Below are the code and all the weights of a small trained network. Each question names an input and a target symbol and asks about switching units off, where a switched-off unit gives its printed mean instead of its output.

import numpy as np


def w(rows, s, z=0):
    codes = np.array(rows[::2]) - 128.0
    scale = np.full(codes.shape[1], s)
    scale[-1] = z or s
    return codes * scale


def f(y):
    return np.maximum(y, 0)


def softmax(a):
    e = np.exp(a - a.max(-1, keepdims=True))
    return e / e.sum(-1, keepdims=True)


def log_softmax(a):
    a = a - a.max(-1, keepdims=True)
    return a - np.log(np.exp(a).sum(-1, keepdims=True))


def net(x, mask):
    ids = ['ΓΔΛΞΠΣαβεζηθμφω'.index(c) for c in x.split()]
    T = len(ids)
    res = E[ids] + P[:T]
    q, k, v = (res @ M[0].T for M in (Q, K, V))
    z = softmax(np.where(np.tri(T) > 0, q @ k.T / 2**0.5, -1e9)) @ v
    res = res + np.where(mask[0], z, O[0][:, -1]) @ O[0][:, :-1]
    y = f(res @ A[0][:, :-1].T + A[0][:, -1])
    res = res + np.where(mask[1:13], y, B[0][:, -1]) @ B[0][:, :-1]
    return log_softmax(res[-1] @ U[:, :-1].T + U[:, -1])


Q, K, V, O, A, B = {}, {}, {}, {}, {}, {}
E = w([
[146,118,62,7,122,146,88,76,98],'Γ',
[126,115,32,76,21,77,83,192,111],'Δ',
[204,96,87,147,27,190,107,148,127],'Λ',
[152,141,100,191,99,54,151,97,161],'Ξ',
[96,80,164,178,94,150,62,100,163],'Π',
[129,219,112,95,110,155,164,174,98],'Σ',
[156,174,91,84,54,144,155,156,188],'α',
[176,94,89,161,154,128,200,180,76],'β',
[118,170,138,152,93,141,115,115,66],'ε',
[134,68,103,148,139,138,223,117,201],'ζ',
[91,67,162,80,198,151,110,117,175],'η',
[130,178,163,80,21,125,88,150,167],'θ',
[178,83,115,218,97,25,119,204,215],'μ',
[129,234,118,141,76,165,54,133,169],'φ',
[51,167,99,155,205,223,182,139,136],'ω',
],0.019)
P = w([
[111,96,30,145,119,145,141,75,157],'0',
[169,134,127,81,121,125,89,198,114],'1',
[83,131,59,150,130,131,137,72,146],'2',
[165,126,157,103,124,123,83,234,115],'3',
[98,146,79,176,125,136,149,74,144],'4',
[167,130,191,84,156,115,74,226,116],'5',
[161,146,8,192,123,105,139,54,111],'6',
],0.013)
Q[0] = w([
[220,126,200,103,123,145,92,231,116],'head 0',
[201,108,255,29,165,143,131,216,100],'head 0',
],0.0071)
K[0] = w([
[135,242,231,214,183,132,152,125,170],'head 0',
[154,123,253,211,126,225,158,203,255],'head 0',
],0.0047)
V[0] = w([
[78,142,137,255,144,152,191,173,164],'head 0',
[46,39,149,133,104,19,176,197,153],'head 0',
],0.0075)
O[0] = w([
[19,156,149,128,134,135,162,154,183,47],'head 0',
[173,92,87,158,86,6,127,124,109,2],'head 0',
],0.016,0.0026)
A[0] = w([
[228,103,72,166,104,165,96,100,91,168],'neuron 0',
[114,123,116,74,110,152,58,147,95,101],'neuron 1',
[97,82,67,46,158,122,188,134,110,183],'neuron 2',
[115,140,64,68,149,112,127,67,216,65],'neuron 3',
[104,191,76,155,134,178,60,128,104,252],'neuron 4',
[149,85,177,161,100,193,163,79,102,168],'neuron 5',
[27,110,142,221,115,159,104,2,155,117],'neuron 6',
[116,168,84,104,128,126,199,124,75,168],'neuron 7',
[137,166,139,105,51,110,99,189,69,134],'neuron 8',
[133,114,149,133,156,121,143,75,223,170],'neuron 9',
[166,122,93,176,143,105,156,129,171,143],'neuron 10',
[192,189,136,71,128,113,61,183,102,148],'neuron 11',
],0.0085,0.0023)
B[0] = w([
[88,139,132,82,150,94,107,79,201,254],'neuron 0',
[106,223,107,157,115,185,144,151,98,183],'neuron 1',
[141,87,161,167,77,147,120,92,162,156],'neuron 2',
[230,188,168,166,167,199,192,106,161,159],'neuron 3',
[124,108,129,98,147,22,169,127,202,225],'neuron 4',
[49,115,65,131,134,133,79,81,97,172],'neuron 5',
[211,71,15,61,144,81,156,143,38,178],'neuron 6',
[4,1,246,117,134,147,140,174,144,153],'neuron 7',
[176,86,219,171,176,71,196,57,142,185],'neuron 8',
[174,149,202,232,153,160,70,128,180,152],'neuron 9',
[21,189,124,162,151,155,149,88,83,176],'neuron 10',
[94,123,99,161,194,200,107,140,49,205],'neuron 11',
],0.0075,0.015)
U = w([
[86,137,99,59,164,86,154,167,63,81],'Γ',
[155,165,94,170,161,147,188,114,59,4],'Δ',
[102,114,153,156,190,159,79,101,112,80],'Λ',
[154,170,185,105,93,125,160,101,131,174],'Ξ',
[94,96,74,92,61,142,91,176,166,203],'Π',
[52,100,165,177,118,179,155,99,61,75],'Σ',
[215,176,100,90,190,101,150,190,133,138],'α',
[131,70,120,129,218,132,171,160,105,40],'β',
[141,113,154,214,158,192,166,99,78,63],'ε',
[165,117,211,117,107,141,168,110,186,148],'ζ',
[195,65,88,134,187,129,96,202,102,169],'η',
[228,81,187,162,203,154,119,134,116,120],'θ',
[119,83,218,89,149,53,147,82,149,212],'μ',
[101,167,111,253,175,187,61,193,107,173],'φ',
[43,117,217,85,142,107,94,164,222,100],'ω',
],0.0069,0.0037)

Each question gives the input, a string of symbols that net reads in full, and the target symbol t.
The units are the heads (2 rows each of Q, K, V and O) and the neurons (one row each of A and B). Each row of codes is followed by its name. A weight is (code - 128) times the scale printed after its matrix; where a second scale follows, it is the last column's (O, A, B and U).
mask holds one flag per unit, heads first, then neurons. A switched-off unit (its flag False) gives its mean, the last column of its rows in O or B, instead of its output. The means were averaged over made-up inputs and are rounded, as every weight is.
A unit's drop is (log p(t) with every unit on - log p(t) with that unit switched off) / (log p(t) with every unit on - log p(t) with every unit switched off).
The circuit of an input: a set's keep is (log p(t) with only the set's units on - log p(t) with every unit switched off) / (log p(t) with every unit on - log p(t) with every unit switched off). Starting from the 12 units with the biggest drops (on a tie, the unit counted first), units are removed one at a time, each time the one whose removal leaves the highest keep (on an exact tie, the one counted first), for as long as the keep stays at least 0.8.
circuit, biggest first: the units of the circuit, biggest drop first
most important unit: the unit with the biggest drop
k most important neurons: the k neurons with the biggest drops, biggest first
input ζ ε μ, target φ: most important neuron -> (neuron 4)
input ε Γ α, target Λ: 3 most important neurons -> (neuron 0; neuron 11; neuron 5)
input Λ ε ω, target β: 3 most important neurons -> (neuron 6; neuron 4; neuron 7)
input φ Λ φ φ Δ θ, target φ: 4 most important neurons -> (neuron 11; neuron 1; neuron 0; neuron 6)
input φ ε θ η Λ Ξ Δ, target μ: circuit, biggest first -> (neuron 0; neuron 8; head 0)
input φ Π φ Λ Δ, target μ: circuit, biggest first -> (neuron 8; head 0)
input Λ Δ α μ ω, target μ: 2 most important neurons -> (neuron 0; neuron 11)
input μ Λ ζ Ξ η, target θ: 2 most important neurons -> (neuron 9; neuron 3)
input Γ Δ Λ θ, target θ: circuit, biggest first -> (neuron 8; head 0; neuron 11)
input θ Π Λ α Γ, target Λ: circuit, biggest first -> (head 0; neuron 0; neuron 5)
input ω Λ θ μ α Λ, target μ: circuit, biggest first -> (head 0; neuron 8)
input φ Δ Ξ Λ φ, target μ: circuit, biggest first -> (head 0; neuron 0)
input Δ μ ω φ ω, target μ: circuit, biggest first -> (head 0; neuron 11; neuron 0)
input ω Λ ω φ ω Λ β, target Σ: most important unit -> neuron 7
input ζ Δ μ β, target μ: 3 most important neurons -> (neuron 11; neuron 8; neuron 1)
input Λ Γ Ξ Σ Γ μ Ξ, target Λ: 2 most important neurons -> (neuron 0; neuron 5)
input ε Π ζ Λ ζ, target ε: circuit, biggest first -> (neuron 4; neuron 0)
input ω μ μ Γ ε, target Λ: 3 most important neurons -> (neuron 0; neuron 5; neuron 11)
input Δ Π Λ, target μ: circuit, biggest first -> (neuron 0; head 0)
input θ θ ω Ξ ω, target β: circuit, biggest first -> (neuron 6)
input φ η μ ζ Λ Γ θ, target Λ: 3 most important neurons -> (neuron 11; neuron 0; neuron 5)
input Γ Λ ω Λ Γ μ, target μ: 2 most important neurons -> (neuron 8; neuron 1)
input Π θ Γ θ Λ, target Λ: 4 most important neurons -> (neuron 0; neuron 5; neuron 11; neuron 6)
